[[126 147 124 125 108 150 121 125 125 138]
 [141 122 147 117 152 130 135 140 133 126]
 [126 136 109 130 115 143 119 110 119 140]
 [118 130 114 140 113 106 119 117 139 129]
 [136 134 107 131 120 119 133 103 134 119]
 [121 137 107 136 109 131 124 124 113 114]
 [126 124 140 130 130 104 126 131 153 135]
 [138 123 141 117 150 144 131 142 118 127]]
->
[[141 122 147 117 152 130 135 140 133 126]
 [138 123 141 117 150 144 131 142 118 127]
 [126 124 140 130 130 104 126 131 153 135]
 [118 130 114 140 113 106 119 117 139 129]
 [136 134 107 131 120 119 133 103 134 119]
 [126 136 109 130 115 143 119 110 119 140]
 [121 137 107 136 109 131 124 124 113 114]
 [126 147 124 125 108 150 121 125 125 138]]

[[122 135 131 126 131 117 135 119 123 130 107 127 133]
 [120 130 150 123 117 130 131 140 128 133 132 122 134]
 [116 133 134 125 124 114 133 123 114 134 123 135 128]
 [108 136 130 125 122 123 132 121 119 139 126 133 131]]
->
[[120 130 150 123 117 130 131 140 128 133 132 122 134]
 [116 133 134 125 124 114 133 123 114 134 123 135 128]
 [122 135 131 126 131 117 135 119 123 130 107 127 133]
 [108 136 130 125 122 123 132 121 119 139 126 133 131]]

[[132 139 108 134 124 103 122 123]
 [131 129 117 130 126 121 120 123]
 [131 133 110 133 126 113 121 123]
 [124 140 103 148 125 117 143 136]]
->
[[131 129 117 130 126 121 120 123]
 [131 133 110 133 126 113 121 123]
 [132 139 108 134 124 103 122 123]
 [124 140 103 148 125 117 143 136]]

[[138 128 138 130 130 129 119]
 [103 130 126 131 118 123 131]
 [131 129 130 129 135 133 130]]
->
[[138 128 138 130 130 129 119]
 [131 129 130 129 135 133 130]
 [103 130 126 131 118 123 131]]

[[140 108 148 127 110 109 110 151 143 140 125 138 112 139]
 [126 146 144 117 137 119 127 137 116 154 151 130 120 103]
 [133 134 128 114 144 151 138 142 109 142 139 147 112 142]]
->
[[140 108 148 127 110 109 110 151 143 140 125 138 112 139]
 [133 134 128 114 144 151 138 142 109 142 139 147 112 142]
 [126 146 144 117 137 119 127 137 116 154 151 130 120 103]]

[[131 149]
 [134 143]
 [152 119]
 [152 133]
 [147 106]]
->
[[147 106]
 [152 119]
 [152 133]
 [134 143]
 [131 149]]

[[104 130 113 130 119 130 122 136 134]
 [103 118 131 133 151 111 107 118 125]
 [127 119 116 106 145 112 122 124 123]
 [147 149 104 144 133 120 106 119 123]
 [134 108 122 149 129 149 114 151 142]
 [138 114 134 130 130 132 111 114 139]]
->
[[134 108 122 149 129 149 114 151 142]
 [138 114 134 130 130 132 111 114 139]
 [103 118 131 133 151 111 107 118 125]
 [127 119 116 106 145 112 122 124 123]
 [104 130 113 130 119 130 122 136 134]
 [147 149 104 144 133 120 106 119 123]]

[[114 118 153 131 129 102 125]
 [122 112 140 145 149 109 121]
 [120 115 142 140 144 106 123]
 [144 110 126 118 125 147 146]
 [147 130 137 120 113 157 119]
 [130 149 133 150 152 131 110]]
->
[[144 110 126 118 125 147 146]
 [122 112 140 145 149 109 121]
 [120 115 142 140 144 106 123]
 [114 118 153 131 129 102 125]
 [147 130 137 120 113 157 119]
 [130 149 133 150 152 131 110]]
---
[[134 127 126]
 [123 131 117]
 [157 129 142]]
->
[[127 126]
 [131 117]]

[[133 149 108]
 [126 114 144]]
->
[[149 108]
 [114 144]]

[[104 123 143]
 [114 130 140]
 [117 121 127]]
->
[[123 143]
 [130 140]]

[[142 138 144 121]
 [126 127 126 129]
 [151 144 153 115]
 [125 126 126 129]]
->
[[138 144]
 [127 126]]

[[135 104 142]
 [123 112 109]
 [119 136 106]
 [129 101 120]
 [136 143 140]]
->
[[104 142]
 [112 109]]

[[140 128 148 125]
 [139 128 146 125]
 [144 127 154 124]
 [141 128 150 125]]
->
[[128 148]
 [128 146]]

[[116 130 137]
 [156 123 112]
 [126 128 130]]
->
[[130 137]
 [123 112]]

[[115 129 115 113]
 [154 130 145 141]
 [144 108 125 144]
 [129 143 124 138]]
->
[[129 115]
 [130 145]]
